Here is a tiny trained network, its code and every weight. The questions are about switching its units off for an input and a class, where a switched-off unit gives its printed mean instead of its output.

import numpy as np


def w(rows, s, z=0):
    codes = np.array(rows[::2]) - 128.0
    scale = np.full(codes.shape[1], s)
    scale[-1] = z or s
    return codes * scale


def norm(h):
    return h / np.sqrt((h * h).mean(-1, keepdims=True) + 1e-5)


def f(y):
    return np.maximum(y, 0)


def log_softmax(a):
    a = a - a.max(-1, keepdims=True)
    return a - np.log(np.exp(a).sum(-1, keepdims=True))


def net(x, mask):
    res = np.array(x, float).reshape(1, 3) / 4 @ E
    u = 0
    for l in range(2):
        y = f(norm(res) @ A[l][:, :-1].T + A[l][:, -1])
        res = res + np.where(mask[u : u + 12], y, B[l][:, -1]) @ B[l][:, :-1]
        u += 12
    return log_softmax(norm(res)[-1] @ U[:, :-1].T + U[:, -1])


A, B = {}, {}
E = w([
[111,37,168,206,156,185,118],'x0',
[134,94,71,255,133,14,208],'x1',
[131,66,101,57,104,163,122],'x2',
],0.0095)
A[0] = w([
[115,169,180,55,130,248,70,70],'L0N1',
[115,120,121,117,125,120,145,67],'L0N2',
[110,164,95,110,163,136,128,96],'L0N3',
[127,107,150,145,138,114,89,9],'L0N4',
[124,105,138,166,131,176,111,90],'L0N5',
[131,90,67,110,117,55,167,30],'L0N6',
[132,135,134,58,122,195,86,52],'L0N7',
[97,198,165,82,137,106,125,70],'L0N8',
[115,93,189,149,112,136,147,4],'L0N9',
[127,216,162,88,115,115,123,88],'L0N10',
[111,109,135,159,105,170,165,22],'L0N11',
[109,97,100,103,131,95,144,90],'L0N12',
],0.012,0.0024)
B[0] = w([
[134,108,196,4,62,142,184,254],'L0N1',
[135,114,113,139,141,116,137,132],'L0N2',
[125,82,110,138,116,141,78,144],'L0N3',
[133,78,120,118,150,174,122,134],'L0N4',
[137,139,139,172,134,173,135,159],'L0N5',
[86,92,89,82,85,101,156,180],'L0N6',
[131,144,224,85,142,152,157,207],'L0N7',
[177,165,106,160,121,140,108,168],'L0N8',
[127,136,145,142,189,131,118,146],'L0N9',
[182,129,101,172,129,172,86,177],'L0N10',
[124,179,156,184,144,91,109,145],'L0N11',
[178,152,154,162,118,88,187,147],'L0N12',
],0.019,0.014)
A[1] = w([
[89,121,124,160,191,174,82,20],'L1N1',
[59,123,75,125,75,156,143,68],'L1N2',
[48,90,49,74,91,19,213,13],'L1N3',
[66,147,198,4,130,81,73,109],'L1N4',
[98,136,82,115,137,29,143,116],'L1N5',
[78,89,137,161,173,178,51,41],'L1N6',
[129,116,67,199,106,134,76,5],'L1N7',
[221,174,52,147,91,131,29,73],'L1N8',
[173,148,107,34,163,82,101,131],'L1N9',
[180,229,14,113,158,170,60,88],'L1N10',
[64,170,119,135,163,123,63,37],'L1N11',
[154,169,125,126,59,162,116,149],'L1N12',
],0.012,0.0025)
B[1] = w([
[138,80,144,187,181,123,153,142],'L1N1',
[144,151,136,172,119,93,171,153],'L1N2',
[129,131,4,121,68,92,206,252],'L1N3',
[94,202,179,54,134,225,179,234],'L1N4',
[161,140,95,90,101,148,160,200],'L1N5',
[109,145,150,212,156,98,125,143],'L1N6',
[145,133,118,76,101,205,121,157],'L1N7',
[124,157,130,130,146,32,52,169],'L1N8',
[96,96,153,174,120,181,172,175],'L1N9',
[137,89,119,115,144,112,12,160],'L1N10',
[103,88,126,144,96,133,129,130],'L1N11',
[15,108,115,91,193,108,110,185],'L1N12',
],0.017,0.011)
U = w([
[140,104,190,253,178,146,161,43],'0',
[130,144,231,31,99,201,168,247],'1',
[150,139,123,113,132,84,9,3],'2',
[151,124,41,137,65,83,207,212],'3',
],0.012,0.0018)

Each question gives the input, the list of numbers given to net, and the class t.
The units are the neurons (one row each of A and B). Each row of codes is followed by its name. A weight is (code - 128) times the scale printed after its matrix; where a second scale follows, it is the last column's (A, B and U).
mask holds one flag per neuron, layer by layer. A switched-off neuron (its flag False) gives its mean, the last column of its row in B, instead of its output. The means were averaged over made-up inputs and are rounded, as every weight is.
A unit's drop is (log p(t) with every unit on - log p(t) with that unit switched off) / (log p(t) with every unit on - log p(t) with every unit switched off).
The circuit of an input: a set's keep is (log p(t) with only the set's units on - log p(t) with every unit switched off) / (log p(t) with every unit on - log p(t) with every unit switched off). Starting from the 12 units with the biggest drops (on a tie, the unit counted first), units are removed one at a time, each time the one whose removal leaves the highest keep (on an exact tie, the one counted first), for as long as the keep stays at least 0.8.
units of the circuit, in order: the units of the circuit, biggest drop first
top k neurons: the k neurons with the biggest drops, biggest first
k most important neurons of layer l: the k neurons of layer l with the biggest drops, biggest first
drop when u is switched off: that unit's drop, to one decimal
input [8,7,1], class 0: units of the circuit, in order => [L0N1 L1N3]
input [7,7,-8], class 0: units of the circuit, in order => [L0N1]
input [-3,-3,-5], class 2: top 2 neurons => [L0N10 L0N8]
input [4,4,-6], class 0: units of the circuit, in order => [L0N1 L1N3]
input [-8,-1,3], class 2: top 4 neurons => [L0N10 L0N1 L0N8 L1N8]
input [-7,2,0], class 2: 2 most important neurons of layer 0 => [L0N1 L0N10]
input [7,6,1], class 0: top 2 neurons => [L0N1 L1N3]
input [-7,5,-8], class 3: 2 most important neurons of layer 1 => [L1N3 L1N5]
input [-4,2,-3], class 2: top 2 neurons => [L0N1 L0N10]
input [-5,3,-7], class 2: drop when L0N1 is switched off => 0.9
input [6,1,-3], class 0: drop when L0N1 is switched off => 0.3
input [5,0,-5], class 0: drop when L0N1 is switched off => 0.6
input [2,1,-7], class 0: drop when L0N1 is switched off => 1.0
input [7,1,-8], class 0: units of the circuit, in order => [L0N1]
